Here is a tiny trained network, its code and every weight. The questions are about switching its units off for an input and a class, where a switched-off unit gives its printed mean instead of its output.

import numpy as np


def w(rows, s, z=0):
    codes = np.array(rows[::2]) - 128.0
    scale = np.full(codes.shape[1], s)
    scale[-1] = z or s
    return codes * scale


def f(y):
    return np.maximum(y, 0)


def log_softmax(a):
    a = a - a.max(-1, keepdims=True)
    return a - np.log(np.exp(a).sum(-1, keepdims=True))


def net(x, mask):
    res = np.array(x, float).reshape(1, 3) / 4 @ E
    y = f(res @ A[0][:, :-1].T + A[0][:, -1])
    res = res + np.where(mask, y, B[0][:, -1]) @ B[0][:, :-1]
    return log_softmax(res[-1] @ U[:, :-1].T + U[:, -1])


A, B = {}, {}
E = w([
[138,156,21,151,146,143],'x0',
[100,72,130,103,204,121],'x1',
[254,33,100,74,137,110],'x2',
],0.011)
A[0] = w([
[150,110,196,137,195,76,109],'neuron 1',
[118,124,52,156,131,160,90],'neuron 2',
[164,143,123,167,29,156,102],'neuron 3',
[105,120,139,58,255,131,72],'neuron 4',
[105,183,137,169,123,170,25],'neuron 5',
[138,121,72,111,129,137,101],'neuron 6',
[162,161,114,185,66,81,120],'neuron 7',
[222,96,22,119,123,84,100],'neuron 8',
[231,131,149,103,183,98,3],'neuron 9',
[126,35,217,160,66,172,92],'neuron 10',
[91,191,149,154,186,191,80],'neuron 11',
[168,180,224,40,101,78,132],'neuron 12',
[164,68,99,25,142,91,44],'neuron 13',
[159,129,107,195,160,114,52],'neuron 14',
[178,146,165,124,156,113,53],'neuron 15',
[143,55,131,94,71,140,2],'neuron 16',
[105,78,133,132,246,57,18],'neuron 17',
[115,96,195,152,132,50,70],'neuron 18',
[144,187,150,114,57,105,90],'neuron 19',
[91,130,137,103,181,145,63],'neuron 20',
[61,154,95,146,123,74,39],'neuron 21',
[51,54,119,105,163,164,81],'neuron 22',
],0.0099,0.0032)
B[0] = w([
[60,163,136,194,179,155,178],'neuron 1',
[40,102,162,242,202,140,183],'neuron 2',
[168,78,124,187,110,186,198],'neuron 3',
[208,114,146,161,108,238,184],'neuron 4',
[78,111,206,157,101,97,195],'neuron 5',
[45,109,159,144,195,109,166],'neuron 6',
[181,116,102,212,138,190,190],'neuron 7',
[89,171,220,113,193,110,255],'neuron 8',
[86,176,204,144,85,93,197],'neuron 9',
[30,104,37,117,195,128,202],'neuron 10',
[84,200,158,117,101,61,213],'neuron 11',
[128,93,74,137,240,192,211],'neuron 12',
[74,154,201,155,63,90,220],'neuron 13',
[88,182,166,190,186,86,146],'neuron 14',
[39,182,187,184,125,115,148],'neuron 15',
[93,193,155,155,81,50,174],'neuron 16',
[253,159,101,105,101,192,178],'neuron 17',
[62,168,51,118,216,104,176],'neuron 18',
[175,60,119,189,101,192,184],'neuron 19',
[153,113,167,216,61,190,156],'neuron 20',
[76,203,192,158,152,120,186],'neuron 21',
[225,128,153,186,48,191,172],'neuron 22',
],0.0064,0.0086)
U = w([
[72,153,187,126,126,82,116],'0',
[218,112,121,177,130,246,135],'1',
[90,130,84,158,254,127,184],'2',
[91,119,130,63,140,134,137],'3',
[200,97,23,84,119,48,4],'4',
],0.01,0.0033)

Each question gives the input, the list of numbers given to net, and the class t.
The units are the neurons (one row each of A and B). Each row of codes is followed by its name. A weight is (code - 128) times the scale printed after its matrix; where a second scale follows, it is the last column's (A, B and U).
mask holds one flag per neuron, in row order. A switched-off neuron (its flag False) gives its mean, the last column of its row in B, instead of its output. The means were averaged over made-up inputs and are rounded, as every weight is.
A unit's drop is (log p(t) with every unit on - log p(t) with that unit switched off) / (log p(t) with every unit on - log p(t) with every unit switched off).
The circuit of an input: a set's keep is (log p(t) with only the set's units on - log p(t) with every unit switched off) / (log p(t) with every unit on - log p(t) with every unit switched off). Starting from the 12 units with the biggest drops (on a tie, the unit counted first), units are removed one at a time, each time the one whose removal leaves the highest keep (on an exact tie, the one counted first), for as long as the keep stays at least 0.8.
circuit, biggest first: the units of the circuit, biggest drop first
k most important neurons: the k neurons with the biggest drops, biggest first
drop of u: that unit's drop, to one decimal
input [-4,6,5], class 1: circuit, biggest first -> (neuron 4)
input [-6,4,8], class 0: 3 most important neurons -> (neuron 13; neuron 9; neuron 16)
input [-8,-1,3], class 2: circuit, biggest first -> (neuron 12; neuron 10)
input [4,-4,-1], class 1: circuit, biggest first -> (neuron 10; neuron 7)
input [-7,-5,3], class 2: 2 most important neurons -> (neuron 10; neuron 12)
input [1,-5,6], class 0: circuit, biggest first -> (neuron 8; neuron 9)
input [5,5,-4], class 1: circuit, biggest first -> (neuron 22; neuron 4; neuron 8)
input [7,-2,7], class 0: circuit, biggest first -> (neuron 13; neuron 8)
input [8,4,-8], class 0: circuit, biggest first -> (neuron 11; neuron 5)
input [5,-7,-4], class 1: 2 most important neurons -> (neuron 7; neuron 3)
input [-8,0,5], class 2: 3 most important neurons -> (neuron 12; neuron 10; neuron 18)
input [-7,6,8], class 0: 2 most important neurons -> (neuron 13; neuron 9)
input [5,4,5], class 0: 2 most important neurons -> (neuron 13; neuron 8)
input [-5,3,-1], class 2: 2 most important neurons -> (neuron 18; neuron 10)
input [2,-1,0], class 3: most important neuron -> (neuron 12)
input [-2,1,0], class 3: 2 most important neurons -> (neuron 2; neuron 7)
input [-8,-1,0], class 2: drop of neuron 21 -> 0.0
input [-3,-2,-3], class 3: drop of neuron 2 -> 0.2
input [2,0,2], class 3: drop of neuron 2 -> 0.1
input [-6,3,-5], class 2: most important neuron -> (neuron 18)
